Below are the code and all the weights of a small trained network. Each question names an input and a target symbol and asks about switching units off, where a switched-off unit gives its printed mean instead of its output.

import numpy as np


def w(rows, s, z=0):
    codes = np.array(rows[::2]) - 128.0
    scale = np.full(codes.shape[1], s)
    scale[-1] = z or s
    return codes * scale


def norm(h):
    return h / np.sqrt((h * h).mean(-1, keepdims=True) + 1e-5)


def f(y):
    return y / 2 * (1 + np.tanh(0.7978845608 * (y + 0.044715 * y**3)))


def softmax(a):
    e = np.exp(a - a.max(-1, keepdims=True))
    return e / e.sum(-1, keepdims=True)


def log_softmax(a):
    a = a - a.max(-1, keepdims=True)
    return a - np.log(np.exp(a).sum(-1, keepdims=True))


def net(x, mask):
    ids = ['ΦΨαβεζηθλμξτω'.index(c) for c in x.split()]
    T = len(ids)
    res = E[ids] + P[:T]
    u = 0
    for l in range(2):
        r = norm(res)
        for j in range(2):
            rows = slice(2 * j, 2 * j + 2)
            q, k, v = (r @ M[l][rows].T for M in (Q, K, V))
            z = softmax(np.where(np.tri(T) > 0, q @ k.T / 2**0.5, -1e9)) @ v
            o = O[l][rows]
            res = res + np.where(mask[u + j], z, o[:, -1]) @ o[:, :-1]
        u += 2
        y = f(norm(res) @ A[l][:, :-1].T + A[l][:, -1])
        res = res + np.where(mask[u : u + 4], y, B[l][:, -1]) @ B[l][:, :-1]
        u += 4
    return log_softmax(norm(res)[-1] @ U[:, :-1].T + U[:, -1])


Q, K, V, O, A, B = {}, {}, {}, {}, {}, {}
E = w([
[95,171,83,162,247,106,131,184,86,81,137,114],'Φ',
[123,104,122,133,243,110,194,145,114,106,160,79],'Ψ',
[68,100,164,127,144,112,194,163,51,49,73,131],'α',
[66,147,162,139,164,97,60,143,109,82,57,119],'β',
[99,75,200,101,224,97,115,83,115,106,160,106],'ε',
[90,121,112,58,234,114,121,158,141,141,131,72],'ζ',
[82,132,209,120,94,135,130,200,131,119,87,33],'η',
[81,115,63,191,194,136,83,103,151,120,57,109],'θ',
[109,204,92,88,132,140,129,227,105,143,65,59],'λ',
[151,179,87,178,119,190,123,189,130,137,107,16],'μ',
[123,3,140,163,144,69,178,168,220,114,65,145],'ξ',
[106,97,156,205,117,98,88,204,177,138,208,126],'τ',
[126,212,149,179,91,164,38,52,134,95,249,69],'ω',
],0.0019)
P = w([
[88,91,98,119,149,161,109,158,122,13,137,120],'0',
[165,187,149,97,161,134,157,132,196,2,109,125],'1',
[122,137,83,100,98,22,128,130,130,57,140,62],'2',
[81,97,117,142,167,151,108,161,107,73,132,97],'3',
[138,209,168,132,181,129,160,137,202,58,98,130],'4',
[112,138,94,121,115,21,139,128,128,108,130,47],'5',
[84,89,126,148,166,153,94,159,99,121,124,99],'6',
[136,214,191,152,177,132,164,134,195,110,94,123],'7',
[104,132,94,139,123,21,141,121,115,164,124,51],'8',
[99,90,141,167,166,160,89,161,87,176,116,106],'9',
[120,218,190,166,166,129,164,126,184,160,101,144],'10',
[106,137,122,149,118,33,136,112,114,219,120,71],'11',
[97,100,149,165,155,150,101,136,78,232,116,124],'12',
[110,204,199,164,157,130,171,122,177,219,107,148],'13',
],0.0031)
Q[0] = w([
[171,16,10,78,13,108,77,79,1,133,157,127],'L0H0',
[72,132,130,163,170,9,130,120,97,119,128,17],'L0H0',
[127,49,61,110,78,20,103,122,51,122,140,75],'L0H1',
[60,169,176,178,201,26,157,160,157,133,68,24],'L0H1',
],0.0074)
K[0] = w([
[128,131,132,91,147,157,118,101,95,24,124,120],'L0H0',
[100,124,151,152,152,157,113,124,46,207,118,119],'L0H0',
[122,79,136,118,169,136,129,170,102,73,96,151],'L0H1',
[112,127,137,158,140,134,119,138,100,254,121,124],'L0H1',
],0.009)
V[0] = w([
[100,172,190,100,157,97,38,105,115,147,239,110],'L0H0',
[143,214,46,111,128,208,65,98,132,116,141,58],'L0H0',
[149,118,124,240,119,125,80,66,144,132,201,119],'L0H1',
[127,252,120,141,106,153,74,175,46,112,201,88],'L0H1',
],0.0036)
O[0] = w([
[190,138,150,86,114,124,113,214,124,89,127,252,223],'L0H0',
[23,155,189,83,108,153,134,179,116,191,152,201,180],'L0H0',
[97,104,78,84,124,184,41,161,153,54,175,87,146],'L0H1',
[152,87,26,103,24,124,140,69,53,162,159,82,244],'L0H1',
],0.0042,0.0011)
A[0] = w([
[100,77,110,158,152,178,91,88,114,88,125,120,56],'L0N0',
[91,153,141,111,116,253,155,103,105,159,138,158,36],'L0N1',
[151,170,117,112,94,80,174,122,130,170,95,93,87],'L0N2',
[249,138,131,108,114,94,131,133,197,100,104,131,4],'L0N3',
],0.0056,0.0026)
B[0] = w([
[184,152,146,138,104,119,173,101,137,175,120,228,195],'L0N0',
[178,91,124,107,175,152,1,67,167,50,127,126,127],'L0N1',
[100,82,130,163,149,119,84,49,118,89,176,196,253],'L0N2',
[93,206,34,144,106,163,141,119,15,121,124,135,202],'L0N3',
],0.0042,0.0012)
Q[1] = w([
[149,100,145,85,95,167,118,132,144,183,152,145],'L1H0',
[69,170,201,133,158,51,149,122,98,136,217,144],'L1H0',
[62,57,112,157,145,3,104,172,62,141,175,71],'L1H1',
[153,95,144,163,180,72,116,195,121,117,140,147],'L1H1',
],0.0073)
K[1] = w([
[48,157,151,97,100,89,123,96,193,24,153,158],'L1H0',
[164,87,186,177,122,98,87,104,73,207,161,177],'L1H0',
[187,56,138,168,151,209,79,154,43,254,67,119],'L1H1',
[209,56,172,175,154,80,130,225,138,205,104,117],'L1H1',
],0.0055)
V[1] = w([
[206,70,147,173,91,192,110,150,110,223,151,100],'L1H0',
[108,170,95,171,106,23,60,58,165,114,197,193],'L1H0',
[108,62,204,194,4,159,90,162,134,78,97,45],'L1H1',
[158,7,126,112,191,179,227,192,144,123,229,35],'L1H1',
],0.0025)
O[1] = w([
[98,136,147,105,117,91,157,115,123,36,108,121,4],'L1H0',
[126,105,95,185,167,181,124,144,143,134,58,157,150],'L1H0',
[124,122,115,159,74,110,166,171,202,179,181,146,103],'L1H1',
[113,158,114,107,147,253,135,92,168,128,138,157,145],'L1H1',
],0.0041,0.0026)
A[1] = w([
[123,22,36,118,73,91,82,66,84,157,169,109,2],'L1N0',
[217,120,50,65,43,150,79,151,159,134,146,4,10],'L1N1',
[82,126,157,94,21,105,95,215,137,142,91,193,13],'L1N2',
[153,114,132,56,137,242,135,140,143,146,128,190,81],'L1N3',
],0.0039,0.0022)
B[1] = w([
[194,152,171,103,136,168,148,151,146,108,92,125,246],'L1N0',
[89,81,104,77,154,57,154,70,170,170,3,164,191],'L1N1',
[157,195,137,101,243,136,129,39,115,164,166,107,101],'L1N2',
[154,120,124,174,116,49,109,112,137,151,107,93,238],'L1N3',
],0.0059,0.0011)
U = w([
[193,143,185,85,108,222,145,154,92,93,88,133,188],'Φ',
[118,86,119,84,135,195,21,67,146,68,199,98,222],'Ψ',
[193,150,101,204,162,116,170,34,146,116,119,18,9],'α',
[231,95,165,144,110,24,102,176,133,76,128,159,89],'β',
[121,162,3,127,89,152,107,185,66,95,113,139,156],'ε',
[46,68,124,178,171,136,95,81,105,140,121,230,41],'ζ',
[174,90,85,137,108,137,149,146,198,123,216,166,218],'η',
[47,97,139,124,119,51,80,164,86,156,133,29,89],'θ',
[97,112,193,165,49,103,214,103,67,151,116,149,140],'λ',
[65,133,132,87,64,184,174,118,145,212,172,87,173],'μ',
[89,174,195,136,167,174,135,211,240,96,99,115,84],'ξ',
[137,102,82,40,117,94,143,90,184,144,51,133,253],'τ',
[172,215,183,73,197,102,165,120,91,183,144,201,65],'ω',
],0.0058,0.0018)

Each question gives the input, a string of symbols that net reads in full, and the target symbol t.
The units are the heads (2 rows each of Q, K, V and O) and the neurons (one row each of A and B). Each row of codes is followed by its name. A weight is (code - 128) times the scale printed after its matrix; where a second scale follows, it is the last column's (O, A, B and U).
mask holds one flag per unit, layer by layer, with each layer's heads first. A switched-off unit (its flag False) gives its mean, the last column of its rows in O or B, instead of its output. The means were averaged over made-up inputs and are rounded, as every weight is.
A unit's drop is (log p(t) with every unit on - log p(t) with that unit switched off) / (log p(t) with every unit on - log p(t) with every unit switched off).
The circuit of an input: a set's keep is (log p(t) with only the set's units on - log p(t) with every unit switched off) / (log p(t) with every unit on - log p(t) with every unit switched off). Starting from all 12 units, units are removed one at a time, each time the one whose removal leaves the highest keep (on an exact tie, the one counted first), for as long as the keep stays at least 0.8.
circuit, biggest first: the units of the circuit, biggest drop first
top k neurons: the k neurons with the biggest drops, biggest first
k most important neurons of layer l: the k neurons of layer l with the biggest drops, biggest first
which heads matter: for each layer, one digit per head in row order, 1 if its drop is at least 0.15 and else 0, layers parted by /
input ζ η Ψ Ψ θ θ β, target ω: which heads matter : 00 / 00
input ζ ω ζ ε ε λ ξ Φ β ω ω ξ, target ω: top neuron : (L1N2)
input ζ λ α, target ζ: which heads matter : 01 / 10
input Φ β θ μ η ζ ξ θ θ ω β β λ, target Φ: circuit, biggest first : (L0H1 L1N0 L0N2 L0N1)
input θ β Ψ ξ λ β, target ξ: which heads matter : 01 / 00
input μ β Φ ε θ β θ β ξ, target θ: circuit, biggest first : (L0N0 L0H0 L1N1)
input ω ξ β μ λ, target Ψ: circuit, biggest first : (L0N2 L0N1 L0H0 L0H1)
input Φ ζ η ω β ε ε Φ ξ ω τ μ Φ ε, target Ψ: circuit, biggest first : (L0N1 L0H1)
input α τ θ τ τ τ τ λ, target ε: which heads matter : 10 / 00
input θ ζ τ ζ λ α μ β λ, target μ: top 2 neurons : (L0N2 L1N0)
input β ω ω ε ζ ε τ μ ζ, target τ: circuit, biggest first : (L0H1 L1N1)
input θ τ θ, target θ: circuit, biggest first : (L0H0 L0N0 L1H1)
input Φ ε ζ, target Φ: which heads matter : 01 / 00
input ε ε α θ θ θ τ τ λ, target τ: circuit, biggest first : (L0H1 L1N1)
input β Ψ θ β ξ ξ η η β τ ζ, target ε: circuit, biggest first : (L0H0 L0N3)
input μ Ψ ω ε ζ θ τ θ α, target τ: circuit, biggest first : (L0H1 L1N1 L1H1)
input ε μ α λ η μ Ψ ε, target Ψ: circuit, biggest first : (L0N1 L0H1 L0H0)
input τ ξ β θ Φ Ψ λ α ξ τ ω ε, target τ: most important neuron of layer 0 : (L0N2)
input τ θ θ Φ ω, target τ: top 2 neurons : (L1N1 L0N2)
input β ω Ψ β μ, target Ψ: circuit, biggest first : (L0H0 L0N1 L0H1)
input μ θ ω ε, target β: top 2 neurons : (L1N3 L0N0)
input ζ Φ ω τ ε θ, target τ: circuit, biggest first : (L1N1 L0H1)
input θ τ θ θ Ψ ζ μ, target τ: top 2 neurons : (L1N1 L0N1)
input ε ω τ τ θ τ μ η, target ε: circuit, biggest first : (L0N3 L0H0)
input Ψ τ λ ξ ε, target α: which heads matter : 10 / 00
input μ θ μ μ, target τ: which heads matter : 01 / 00
